Both labels of each row:
[-2  6  5 -4  3  3  4  9  6 -2 -2 -3 10  5 -7  6  1  7 -8  7 -3  6  7 -1
 -1  1 -1  3 -5  4 14] | q464 <40>
[ 15 -15 -38  -9 -29   7  -8  -9  -2   6  10  24 -14 -10  27  35   9   1
  32   7  -6   8  17  -2  -1   5   3 -11  11 -13 -11] | q844 <34>
[  4  -8 -20  -7 -23  -4  -8  17   2  -1   9 -15  16   9  -2   6   0 -15
   3   9 -26  -4   7 -13   6   0  -8 -14  28   1  21] | q371 <40>
[  0 -13 -18   4 -14   8  -4   1   6  -5   2  -4   3   5  -6  10 -11  -1
   7   0 -24   3   1  -7  15  -2  -3  -8  14   3  11] | q401 <40>
[ -9   4  23  17  10   2  20  -4   6  -7 -10  13 -10 -30   3 -15  -3   6
  18   5   6  -1   6   7 -23 -10  27   0 -54 -11  24] | q371 <40>
[  4  -5   2   7  -4   5   4   5   6  -2   4  -5  -8  -5  -7  -4   4  -1
   8  -2 -13  -3   5  -5  -4  -6  -6  -2   5   0  23] | q401 <40>
[-7 -4 15  8 -2  4  8  5 -5  3  0 -3  8  6  1 -2 -2 -2  4 -1 -8 -5 -8  0
  1 -3  3  2 10  7 16] | q371 <34>
[  4 -16 -25   5  13   1   2  -4  12  -7  -4   6  -6 -12  11   2   2   0
   7   6  -4   2   6  10 -13   2   1  -2 -21   5   6] | q844 <40>
[ -3  -7   8  -3  -1   3   5   0  20  -2   2  -3  -4   8  -9  18   1 -26
   4  -3 -14   1   9  -4  -6  13  -7  -5  -3   5   6] | q464 <39>
[17  6  5 -1  0 -4 -8 -3 -2 -6 -1  4 -5 -1  5 10  0 -7  1  6  4  4  5  3
  5  5  4 -8 -1 -7 13] | q464 <39>
[  0   9  19 -24   2  -9 -19  12   3  -6   6   9   4   0  -7  25   1  -2
  -8   1  -2   5   3  -1   5  -7  -8 -14  13 -15  24] | q464 <40>
[  2  -5 -29  16 -29   8 -11  13  12  -3   5 -10  20   2  -4  14   1 -18
  10  -2 -15  13   3  -5  21   5  -1  -1  27 -10  40] | q401 <40>
[  5  -3  12  -3  -2   1  -5  -2   6   1  -2   4   5   1  -4  18   8 -11
  -6   0  -6   1   4  -6  -6  -2  -1   2   3  -6  13] | q464 <39>
[ -8  -2  27   2  17   2   1  -5   4   4  -9 -14   6   3 -10 -12   1   0
 -29  -6   2 -10  -3  -1  -6   7 -12  14  -7   4 -14] | q464 <34>
[ 10   6 -58 -11 -36   7 -30  15  -9   4   6  13  18  18  13  61  -9  -9
   0  -5   3   8  -9 -18  67  21   4   6  66   3  24] | q844 <34>
[  0 -15  -9   4 -13  26  19   0   9  -2  -1   4   2   1  -1   2  -3 -11
  17   1 -25 -51   0 -10   8  -7  -8   2  11  10  16] | q401 <39>
[  0   0  11  -9  -7   3 -18   2  15   1   3   2   6  19 -10  23  -2  -8
  -7  -1  -8  12   1  -9  -1   8   1  -4  10  -6  15] | q464 <40>
[ -6  -4  23  -3  -9   1  -1  -1   3  -3   0   8  -2   0  -7   7   1  -6
   3   4   0   6  11  -5 -19   4   2  -8  -5 -17  28] | q464 <40>
[  1   6  12   1  -8  -7  -2  10  -2  -8  -7  13  -1  -3   4  10   1  10
  10   4  -4   3  -3   4   3  -4   2  -6   2 -13  40] | q401 <40>
[ -6   3 -28   9   2   2  -2   1   9  -1  -3  -6  -3  -1   7  -3  -3  11
   3   4  -6   0   1   4  -3 -15   0  -3 -17   7  13] | q844 <40>
[  2  -5 -22  -2 -22  -5   0   0  -7   1   0  12   1  -7   6  15   3  -6
  14   2  -1   6   5  -1  -2   9  14 -10   5  -7  39] | q844 <40>
[  1   1  -7   3 -18   2   3   9 -13   1   4  13   2  -4   7  17  -2   0
  10   5  -3   3   3  -3  11   4  -9 -13  25 -12  37] | q401 <39>
[  0  -7   1   3 -16  10  -1  13   0 -17  -4   9   6 -10  -2   3   3  -4
  11   2   0  -2   7   1   8  -7  10  -4  14  -7  21] | q401 <40>
[  7  -3   7   1 -13  -2  15  11 -10  -4  -2   6   5   1  -5   7   3  -3
   7  -5 -13  -5  -1  -5  29  -4  -5   0  42 -10  16] | q371 <34>
[  2  -9  17  -2  -1  10   0  -2  13   0   3 -17  12   3 -27 -11  -2  -7
 -12  -5 -14 -10   5  -7   3   9  -6  10  10  13 -11] | q401 <34>
[ -1  -1  19   6   2   2  10   3  -1  -7  -3   3   2  -7 -11 -27  -7  -4
  25   4 -10  -2   3   0  -7  -9  -2   4  -7  -5  24] | q401 <41>
[  2   6   2   2 -14  11  13   3   7  -6  -2  21  11  -3   8  23  -1  -5
  16   4   1   0  -4  -6  24  -2   4  -9  14 -16  44] | q371 <40>
[  2  -1  -3   4 -16   2  12   5  -8 -11   4  19   6 -14   8  16  -1  -2
  29   2  -9   4  15  -3  -2  -2  -4 -13  -7 -14  39] | q371 <40>

Two labels a row:
[ 7  6  7  8 -1  5 -2  1 -2  1 -6  3 -7  0 -1  9  2 -2 -2 -4 -1  6  5  8
  6 -2 -1  0 -1 -7  5] | P q964
[ 14  -7 -12   6 -24  23   1   2 -15   5  -4  -6 -11   7   0  -3  -5  -7
   6  12   0 -18  28  -4   0  -2 -16  19 -12   8  -7] | H Q846
[ 3  0 -5  0  3 11 -1  4  1  4  2 -1  8 -2  0  5  4 -1 -8  1 -1  2 11  1
  9  4 -8  6 -2  0  1] | T q964
[  8  -7   5   2  -2  -5   9  -1  -3   1  -2  -5 -25   1   7  -3   3   5
   7  -5  -2 -11   9   8   0  -5 -10   5  -1  -3  -1] | T Q846
[ 13  -7   9   1  -9  17   4  -3  -5   9  -4   0   1  -5  -3   2   4   3
   0   3   3 -13   3   8   2  -6  -8   0 -21   5  -1] | T Q846
[  4 -10  24   7   6  -5   4  -1   4   1  -5  -3  -6  -2   3   7   4   1
  -1  -3   5  -4 -10   1   2  -8   2  -8  -4  -7  -3] | P Q846
[ 10   5  22   0   2   3   0 -12  -5   0   4  -7 -32   8   0  -4   4   0
   6   1   0  -2   6   0  -9   2  -5 -10  -4  13  -4] | T Q846
[  5   3  16  12   6  11   3   6  -1  10  -2   1 -15   1   1  17   1  -3
   2  -5   0   7  -3  -1  -3   2  -2  -6   0   1   7] | P q964
[ -1  13  -2   3  -1  28  -2  -3  -4   3  -4   1   0   4   0   7   1  -3
  -5  -1   2   2   6   5   0   4 -11   6  -1   2   4] | H q964
